Below is a small trained network, with its code and all its weights. Each question gives an input and a class and asks what happens when units are switched off, that is, made to give their printed mean instead of their output.

import numpy as np


def w(rows, s, z=0):
    codes = np.array(rows[::2]) - 128.0
    scale = np.full(codes.shape[1], s)
    scale[-1] = z or s
    return codes * scale


def f(y):
    return np.maximum(y, 0)


def log_softmax(a):
    a = a - a.max(-1, keepdims=True)
    return a - np.log(np.exp(a).sum(-1, keepdims=True))


def net(x, mask):
    res = np.array(x, float).reshape(1, 4) / 4 @ E
    y = f(res @ A[0][:, :-1].T + A[0][:, -1])
    res = res + np.where(mask, y, B[0][:, -1]) @ B[0][:, :-1]
    return log_softmax(res[-1] @ U[:, :-1].T + U[:, -1])


A, B = {}, {}
E = w([
[179,102,148,161,225,44],'x0',
[101,91,115,245,112,142],'x1',
[65,57,121,66,179,128],'x2',
[123,134,130,130,131,129],'x3',
],0.011)
A[0] = w([
[212,225,130,140,66,122,187],'neuron 0',
[182,232,117,122,93,133,53],'neuron 1',
[197,98,134,116,156,98,15],'neuron 2',
[208,204,134,106,61,132,29],'neuron 3',
[135,140,114,160,59,169,19],'neuron 4',
[214,218,137,73,160,102,3],'neuron 5',
[244,126,131,240,183,66,104],'neuron 6',
[114,132,129,218,170,115,99],'neuron 7',
[196,104,129,117,255,52,15],'neuron 8',
[104,158,137,22,117,141,131],'neuron 9',
[203,90,123,144,246,57,134],'neuron 10',
[41,70,116,216,110,146,66],'neuron 11',
[209,161,139,149,145,83,145],'neuron 12',
],0.015,0.012)
B[0] = w([
[127,137,248,180,95,119,244],'neuron 0',
[134,114,118,93,60,174,180],'neuron 1',
[144,109,104,74,127,166,146],'neuron 2',
[138,110,109,80,79,187,181],'neuron 3',
[122,137,182,157,185,60,160],'neuron 4',
[118,148,231,195,138,84,172],'neuron 5',
[123,116,20,115,225,80,235],'neuron 6',
[131,150,133,122,187,71,174],'neuron 7',
[144,117,170,82,6,211,216],'neuron 8',
[139,110,31,91,167,134,209],'neuron 9',
[117,156,225,199,103,111,253],'neuron 10',
[153,127,212,125,39,178,181],'neuron 11',
[106,108,66,100,155,141,195],'neuron 12',
],0.024,0.017)
U = w([
[187,108,173,63,55,197,245],'0',
[144,144,254,197,129,69,41],'1',
[146,95,19,58,234,67,87],'2',
],0.0073,0.012)

Each question gives the input, the list of numbers given to net, and the class t.
The units are the neurons (one row each of A and B). Each row of codes is followed by its name. A weight is (code - 128) times the scale printed after its matrix; where a second scale follows, it is the last column's (A, B and U).
mask holds one flag per neuron, in row order. A switched-off neuron (its flag False) gives its mean, the last column of its row in B, instead of its output. The means were averaged over made-up inputs and are rounded, as every weight is.
A unit's drop is (log p(t) with every unit on - log p(t) with that unit switched off) / (log p(t) with every unit on - log p(t) with every unit switched off).
The circuit of an input: a set's keep is (log p(t) with only the set's units on - log p(t) with every unit switched off) / (log p(t) with every unit on - log p(t) with every unit switched off). Starting from the 12 units with the biggest drops (on a tie, the unit counted first), units are removed one at a time, each time the one whose removal leaves the highest keep (on an exact tie, the one counted first), for as long as the keep stays at least 0.8.
units of the circuit, in order: the units of the circuit, biggest drop first
unit that matters most: the unit with the biggest drop
k most important neurons: the k neurons with the biggest drops, biggest first
drop of u: that unit's drop, to one decimal
input [6,2,-1,-8], class 2: unit that matters most -> neuron 6
input [-6,-1,1,5], class 2: 3 most important neurons -> [neuron 8; neuron 10; neuron 11]
input [-6,6,0,-2], class 1: 4 most important neurons -> [neuron 4; neuron 8; neuron 3; neuron 9]
input [-4,3,-1,-8], class 1: 4 most important neurons -> [neuron 8; neuron 3; neuron 9; neuron 1]
input [-6,5,-7,2], class 1: 2 most important neurons -> [neuron 4; neuron 0]
input [-6,8,-1,-8], class 1: 2 most important neurons -> [neuron 4; neuron 8]
input [-7,-4,1,-6], class 2: 4 most important neurons -> [neuron 9; neuron 8; neuron 10; neuron 11]
input [4,2,-8,5], class 2: 2 most important neurons -> [neuron 6; neuron 12]
input [1,3,-5,-7], class 2: 2 most important neurons -> [neuron 6; neuron 10]
input [-4,3,-6,7], class 1: 2 most important neurons -> [neuron 0; neuron 4]
input [-4,6,-1,-4], class 1: 2 most important neurons -> [neuron 8; neuron 4]
input [5,3,-1,-8], class 2: 2 most important neurons -> [neuron 6; neuron 0]
input [7,-6,4,3], class 0: 2 most important neurons -> [neuron 8; neuron 0]
input [8,6,-5,8], class 2: units of the circuit, in order -> [neuron 6]
input [-4,3,-1,4], class 1: 3 most important neurons -> [neuron 8; neuron 3; neuron 9]
input [8,-2,8,8], class 0: drop of neuron 8 -> 9.6
input [7,6,-2,-6], class 2: drop of neuron 6 -> 1.9
input [-1,0,3,5], class 2: drop of neuron 0 -> 0.5
input [-2,-7,6,8], class 2: drop of neuron 9 -> 0.0
input [3,4,-6,-7], class 2: most important neuron -> [neuron 6]
